Here is a tiny trained network, its code and every weight. The questions are about switching its units off for an input and a target symbol, where a switched-off unit gives its printed mean instead of its output.

import numpy as np


def w(rows, s, z=0):
    codes = np.array(rows[::2]) - 128.0
    scale = np.full(codes.shape[1], s)
    scale[-1] = z or s
    return codes * scale


def f(y):
    return np.maximum(y, 0)


def softmax(a):
    e = np.exp(a - a.max(-1, keepdims=True))
    return e / e.sum(-1, keepdims=True)


def log_softmax(a):
    a = a - a.max(-1, keepdims=True)
    return a - np.log(np.exp(a).sum(-1, keepdims=True))


def net(x, mask):
    ids = ['ΓΠαδεζμξφ'.index(c) for c in x.split()]
    T = len(ids)
    res = E[ids] + P[:T]
    u = 0
    for l in range(2):
        r = res
        for j in range(2):
            rows = slice(3 * j, 3 * j + 3)
            q, k, v = (r @ M[l][rows].T for M in (Q, K, V))
            z = softmax(np.where(np.tri(T) > 0, q @ k.T / 3**0.5, -1e9)) @ v
            o = O[l][rows]
            res = res + np.where(mask[u + j], z, o[:, -1]) @ o[:, :-1]
        u += 2
        y = f(res @ A[l][:, :-1].T + A[l][:, -1])
        res = res + np.where(mask[u : u + 4], y, B[l][:, -1]) @ B[l][:, :-1]
        u += 4
    return log_softmax(res[-1] @ U[:, :-1].T + U[:, -1])


Q, K, V, O, A, B = {}, {}, {}, {}, {}, {}
E = w([
[199,232,158,78,111,56,184,164,187,120,121,123],'Γ',
[149,152,186,247,119,97,127,124,187,123,94,59],'Π',
[166,140,180,100,94,58,74,151,125,193,136,43],'α',
[126,175,130,164,68,159,117,137,229,161,125,123],'δ',
[96,138,115,197,132,71,110,192,52,144,162,191],'ε',
[137,192,107,153,88,113,228,179,73,159,116,130],'ζ',
[200,191,56,90,153,143,139,140,111,134,137,77],'μ',
[225,134,142,145,34,146,143,141,127,116,114,114],'ξ',
[172,154,123,212,96,92,119,183,141,84,167,225],'φ',
],0.012)
P = w([
[96,120,122,110,146,142,120,94,95,121,128,164],'0',
[121,49,83,122,137,147,163,248,147,123,177,91],'1',
[158,80,5,207,73,54,117,119,153,174,86,118],'2',
[187,161,121,191,137,119,137,62,107,227,199,151],'3',
[113,128,217,132,199,161,155,187,149,125,254,68],'4',
[78,58,57,157,120,94,150,234,189,41,132,37],'5',
[158,109,19,222,89,71,127,74,143,187,106,143],'6',
],0.0096)
Q[0] = w([
[185,136,118,157,110,115,117,113,129,212,130,164],'L0H1',
[138,164,163,151,114,144,173,134,137,99,255,81],'L0H1',
[108,70,197,76,168,173,120,82,99,129,101,139],'L0H1',
[109,109,201,82,183,171,166,79,117,109,138,169],'L0H2',
[168,210,132,189,112,145,122,118,110,168,210,104],'L0H2',
[121,151,162,133,123,181,101,223,124,97,148,100],'L0H2',
],0.012)
K[0] = w([
[128,155,177,126,155,155,146,44,82,133,149,146],'L0H1',
[98,98,146,80,165,165,111,148,109,61,99,69],'L0H1',
[118,143,141,151,112,117,170,245,200,134,201,167],'L0H1',
[155,100,136,140,144,197,98,208,167,153,190,48],'L0H2',
[92,138,195,89,157,176,133,155,96,105,99,179],'L0H2',
[68,89,106,93,98,102,125,221,131,52,48,130],'L0H2',
],0.011)
V[0] = w([
[160,100,21,76,195,144,142,72,145,108,201,100],'L0H1',
[158,156,105,152,47,223,163,173,127,106,155,159],'L0H1',
[107,125,142,84,35,92,56,163,110,191,146,139],'L0H1',
[139,180,160,75,47,133,232,126,116,162,47,62],'L0H2',
[24,165,129,154,142,145,151,174,2,226,59,81],'L0H2',
[150,22,110,152,126,186,109,131,122,171,109,77],'L0H2',
],0.0061)
O[0] = w([
[157,117,124,157,220,185,92,174,129,183,38,121,3],'L0H1',
[150,34,160,216,117,199,199,114,155,121,49,176,172],'L0H1',
[134,41,217,34,108,116,63,154,145,196,106,115,105],'L0H1',
[87,201,198,95,62,139,207,139,82,170,10,74,251],'L0H2',
[70,32,103,50,163,96,254,24,133,133,137,95,201],'L0H2',
[155,47,118,209,113,200,80,66,114,177,139,53,4],'L0H2',
],0.0064,0.0014)
A[0] = w([
[44,136,134,82,124,178,6,68,73,88,77,175,4],'L0N1',
[117,117,146,101,133,131,86,124,133,148,123,113,101],'L0N2',
[68,114,135,163,139,118,105,142,68,133,143,155,107],'L0N3',
[72,176,134,35,143,223,57,53,129,139,8,179,13],'L0N4',
],0.014,0.027)
B[0] = w([
[113,82,87,126,151,254,63,93,94,94,101,78,128],'L0N1',
[137,132,102,156,121,153,158,138,131,114,125,160,175],'L0N2',
[166,133,128,94,132,126,150,104,173,123,130,96,255],'L0N3',
[171,133,57,94,133,92,91,77,154,157,214,168,128],'L0N4',
],0.017,0.00085)
Q[1] = w([
[114,112,202,130,209,211,143,138,123,41,133,69],'L1H1',
[99,84,58,135,95,106,139,236,187,27,62,48],'L1H1',
[157,165,12,153,72,93,147,89,108,197,101,123],'L1H1',
[139,145,196,142,143,174,180,159,128,166,220,121],'L1H2',
[174,159,115,160,115,80,138,74,126,207,124,172],'L1H2',
[81,133,171,82,156,174,68,59,92,83,94,179],'L1H2',
],0.011)
K[1] = w([
[119,74,92,123,81,113,145,248,172,120,165,106],'L1H1',
[168,155,35,168,62,60,115,103,130,194,100,134],'L1H1',
[117,163,170,137,110,101,80,55,96,132,139,161],'L1H1',
[93,103,146,97,133,167,126,171,137,56,146,99],'L1H2',
[135,145,178,128,151,162,135,81,112,166,170,159],'L1H2',
[142,120,169,146,157,70,168,186,115,168,178,74],'L1H2',
],0.013)
V[1] = w([
[146,107,75,156,122,228,133,105,123,124,112,96],'L1H1',
[108,180,105,195,138,91,237,126,127,54,131,119],'L1H1',
[87,185,178,159,140,105,75,56,106,80,194,39],'L1H1',
[205,116,88,119,207,67,112,139,31,99,76,33],'L1H2',
[2,143,89,155,185,131,137,138,165,141,154,230],'L1H2',
[195,62,162,180,134,62,171,157,54,70,140,203],'L1H2',
],0.0069)
O[1] = w([
[126,182,118,128,129,217,109,86,79,126,161,112,101],'L1H1',
[136,160,143,180,151,132,179,111,123,137,135,143,255],'L1H1',
[132,177,193,142,179,135,106,101,110,95,173,39,135],'L1H1',
[150,81,158,150,217,102,142,136,81,130,72,114,70],'L1H2',
[55,182,92,151,187,118,114,136,147,160,128,158,104],'L1H2',
[175,137,179,168,119,98,136,98,1,94,155,168,122],'L1H2',
],0.01,0.0062)
A[1] = w([
[144,111,146,100,130,126,159,92,155,148,114,82,119],'L1N1',
[108,137,136,101,126,126,172,104,121,122,102,144,114],'L1N2',
[9,131,244,71,196,177,92,59,100,65,50,138,5],'L1N3',
[16,77,117,59,189,194,71,95,92,121,119,131,15],'L1N4',
],0.015,0.029)
B[1] = w([
[94,164,132,116,135,141,116,136,71,117,130,121,254],'L1N1',
[118,151,128,106,124,150,78,104,92,106,148,103,193],'L1N2',
[143,102,147,117,155,128,129,51,117,116,154,172,128],'L1N3',
[136,177,183,79,145,198,77,72,28,5,113,123,128],'L1N4',
],0.017,0.005)
U = w([
[177,174,175,64,142,85,186,171,158,123,39,146,1],'Γ',
[145,134,153,174,153,135,126,150,130,91,132,34,135],'Π',
[108,74,169,71,131,98,13,166,84,169,117,93,193],'α',
[117,124,97,99,115,196,93,130,173,159,120,124,167],'δ',
[148,2,118,61,184,86,175,62,160,131,156,135,217],'ε',
[57,103,105,101,116,153,206,127,43,157,102,152,31],'ζ',
[189,114,88,111,216,203,78,170,101,160,51,110,223],'μ',
[230,62,151,89,71,186,126,98,111,99,100,108,86],'ξ',
[115,129,107,147,143,130,36,193,62,98,130,201,36],'φ',
],0.0065,0.0045)

Each question gives the input, a string of symbols that net reads in full, and the target symbol t.
The units are the heads (3 rows each of Q, K, V and O) and the neurons (one row each of A and B). Each row of codes is followed by its name. A weight is (code - 128) times the scale printed after its matrix; where a second scale follows, it is the last column's (O, A, B and U).
mask holds one flag per unit, layer by layer, with each layer's heads first. A switched-off unit (its flag False) gives its mean, the last column of its rows in O or B, instead of its output. The means were averaged over made-up inputs and are rounded, as every weight is.
A unit's drop is (log p(t) with every unit on - log p(t) with that unit switched off) / (log p(t) with every unit on - log p(t) with every unit switched off).
The circuit of an input: a set's keep is (log p(t) with only the set's units on - log p(t) with every unit switched off) / (log p(t) with every unit on - log p(t) with every unit switched off). Starting from all 12 units, units are removed one at a time, each time the one whose removal leaves the highest keep (on an exact tie, the one counted first), for as long as the keep stays at least 0.8.
units of the circuit, in order: the units of the circuit, biggest drop first
top k neurons: the k neurons with the biggest drops, biggest first
k most important neurons of layer l: the k neurons of layer l with the biggest drops, biggest first
heads that matter: for each layer, one digit per head in row order, 1 if its drop is at least 0.15 and else 0, layers parted by /
drop of u: that unit's drop, to one decimal
input μ ξ Γ, target μ: heads that matter	10 / 01
input Π ξ δ ξ, target Π: heads that matter	10 / 10
input ε ζ Π, target ε: units of the circuit, in order	(L0H2)
input δ ε ξ μ Π Π, target ξ: heads that matter	10 / 11
input μ Γ ξ ζ ε μ, target μ: units of the circuit, in order	(L0H1; L1H1)
input Π δ Γ Γ, target Π: units of the circuit, in order	(L1H1; L0H1)
input φ Π δ, target φ: units of the circuit, in order	(L0H2; L1H2)
input δ ε φ, target δ: heads that matter	00 / 01
input μ Γ Π ξ ε ζ, target μ: units of the circuit, in order	(L0H1; L1H2)
input ξ ξ μ Π δ Π Γ, target ξ: units of the circuit, in order	(L1H2; L0H1)
input ζ Π Π α, target ζ: units of the circuit, in order	(L0H2; L1N1)
input ξ δ Π δ, target ξ: units of the circuit, in order	(L1H2; L0H1; L0H2)
input Γ Π ε, target Γ: units of the circuit, in order	(L0H2; L1H1; L0N3)
input α Π ε φ, target α: units of the circuit, in order	(L0H1; L1H1)
input δ Π ζ δ, target δ: units of the circuit, in order	(L1H2)
input Π ε Π Γ φ Π δ, target Γ: top 2 neurons	(L1N2; L1N1)
input Π Π μ ε, target Π: units of the circuit, in order	(L1H1; L0H1)
input α ξ ε, target α: heads that matter	10 / 11
input μ μ ζ ε, target μ: heads that matter	10 / 01
input ε Π μ δ Π Π ε, target ε: units of the circuit, in order	(L0H2; L0N3)
input Π Π ε Π α α, target ε: top neuron	(L1N2)
input ξ ζ ξ μ δ Π Γ, target ξ: units of the circuit, in order	(L1H2; L1H1; L0H2)
input δ δ μ Π, target δ: drop of L1H2	0.9
input φ Γ ξ δ Γ Π, target φ: drop of L1H2	0.3
input Γ Γ Π Π Π, target Γ: drop of L0N3	0.0
input δ Π δ Π Π δ, target δ: drop of L1H1	0.2
input ε Π ξ φ, target ε: 2 most important neurons of layer 1	(L1N1; L1N2)
input Π Π φ, target Π: top neuron	(L1N1)
